Here is a tiny trained network, its code and every weight. The questions are about switching its units off for an input and a class, where a switched-off unit gives its printed mean instead of its output.

import numpy as np


def w(rows, s, z=0):
    codes = np.array(rows[::2]) - 128.0
    scale = np.full(codes.shape[1], s)
    scale[-1] = z or s
    return codes * scale


def f(y):
    return np.maximum(y, 0)


def log_softmax(a):
    a = a - a.max(-1, keepdims=True)
    return a - np.log(np.exp(a).sum(-1, keepdims=True))


def net(x, mask):
    res = np.array(x, float).reshape(1, 3) / 4 @ E
    y = f(res @ A[0][:, :-1].T + A[0][:, -1])
    res = res + np.where(mask, y, B[0][:, -1]) @ B[0][:, :-1]
    return log_softmax(res[-1] @ U[:, :-1].T + U[:, -1])


A, B = {}, {}
E = w([
[186,245,134],'x0',
[184,103,29],'x1',
[31,207,91],'x2',
],0.011)
A[0] = w([
[188,117,204,58],'N1',
[78,77,117,101],'N2',
[88,170,79,71],'N3',
[144,131,76,26],'N4',
[101,186,97,76],'N5',
[108,150,119,90],'N6',
[154,149,72,94],'N7',
[213,98,137,53],'N8',
[193,170,150,78],'N9',
[49,144,129,78],'N10',
[105,182,229,65],'N11',
[68,134,200,198],'N12',
[134,108,65,254],'N13',
[85,133,49,100],'N14',
[138,134,66,200],'N15',
[146,153,130,42],'N16',
[196,144,55,89],'N17',
[133,208,108,60],'N18',
[164,196,127,83],'N19',
[132,162,252,134],'N20',
[206,110,127,85],'N21',
],0.019,0.0076)
B[0] = w([
[28,56,81,192],'N1',
[203,72,182,194],'N2',
[59,121,81,194],'N3',
[74,177,189,156],'N4',
[76,91,74,199],'N5',
[74,69,67,155],'N6',
[56,157,214,185],'N7',
[79,94,99,219],'N8',
[208,30,129,198],'N9',
[132,84,109,197],'N10',
[78,147,175,229],'N11',
[152,136,165,240],'N12',
[149,159,206,244],'N13',
[115,64,121,191],'N14',
[110,156,197,216],'N15',
[215,109,188,144],'N16',
[66,146,168,229],'N17',
[169,61,125,217],'N18',
[254,72,160,213],'N19',
[84,156,176,246],'N20',
[66,103,116,214],'N21',
],0.012)
U = w([
[54,217,228,74],'0',
[23,56,14,129],'1',
[245,69,147,147],'2',
[132,220,170,253],'3',
[166,216,40,103],'4',
[192,148,1,104],'5',
],0.0098,0.016)

Each question gives the input, the list of numbers given to net, and the class t.
The units are the neurons (one row each of A and B). Each row of codes is followed by its name. A weight is (code - 128) times the scale printed after its matrix; where a second scale follows, it is the last column's (A, B and U).
mask holds one flag per neuron, in row order. A switched-off neuron (its flag False) gives its mean, the last column of its row in B, instead of its output. The means were averaged over made-up inputs and are rounded, as every weight is.
A unit's drop is (log p(t) with every unit on - log p(t) with that unit switched off) / (log p(t) with every unit on - log p(t) with every unit switched off).
The circuit of an input: a set's keep is (log p(t) with only the set's units on - log p(t) with every unit switched off) / (log p(t) with every unit on - log p(t) with every unit switched off). Starting from the 12 units with the biggest drops (on a tie, the unit counted first), units are removed one at a time, each time the one whose removal leaves the highest keep (on an exact tie, the one counted first), for as long as the keep stays at least 0.8.
units of the circuit, in order: the units of the circuit, biggest drop first
unit that matters most: the unit with the biggest drop
top k neurons: the k neurons with the biggest drops, biggest first
drop of u: that unit's drop, to one decimal
input [3,5,8], class 1: unit that matters most	N5
input [4,0,3], class 2: units of the circuit, in order	[N19, N18]
input [1,-3,0], class 3: top 2 neurons	[N17, N7]
input [-2,-2,-3], class 3: top 4 neurons	[N19, N9, N5, N18]
input [5,6,-1], class 0: top 2 neurons	[N17, N7]
input [-1,-3,0], class 3: top 2 neurons	[N17, N7]
input [5,7,5], class 0: top 2 neurons	[N7, N17]
input [1,-2,3], class 3: top 2 neurons	[N1, N8]
input [-3,1,-1], class 3: top 2 neurons	[N19, N9]
input [7,-6,0], class 2: top 2 neurons	[N19, N9]
input [-1,-6,-7], class 1: top 3 neurons	[N1, N13, N15]
input [-2,0,3], class 3: top 2 neurons	[N1, N19]
input [-2,4,1], class 0: drop of N19	0.2
input [8,-5,-8], class 1: units of the circuit, in order	[N1]
input [-2,-3,2], class 3: drop of N1	0.1
input [6,7,2], class 0: drop of N4	0.3
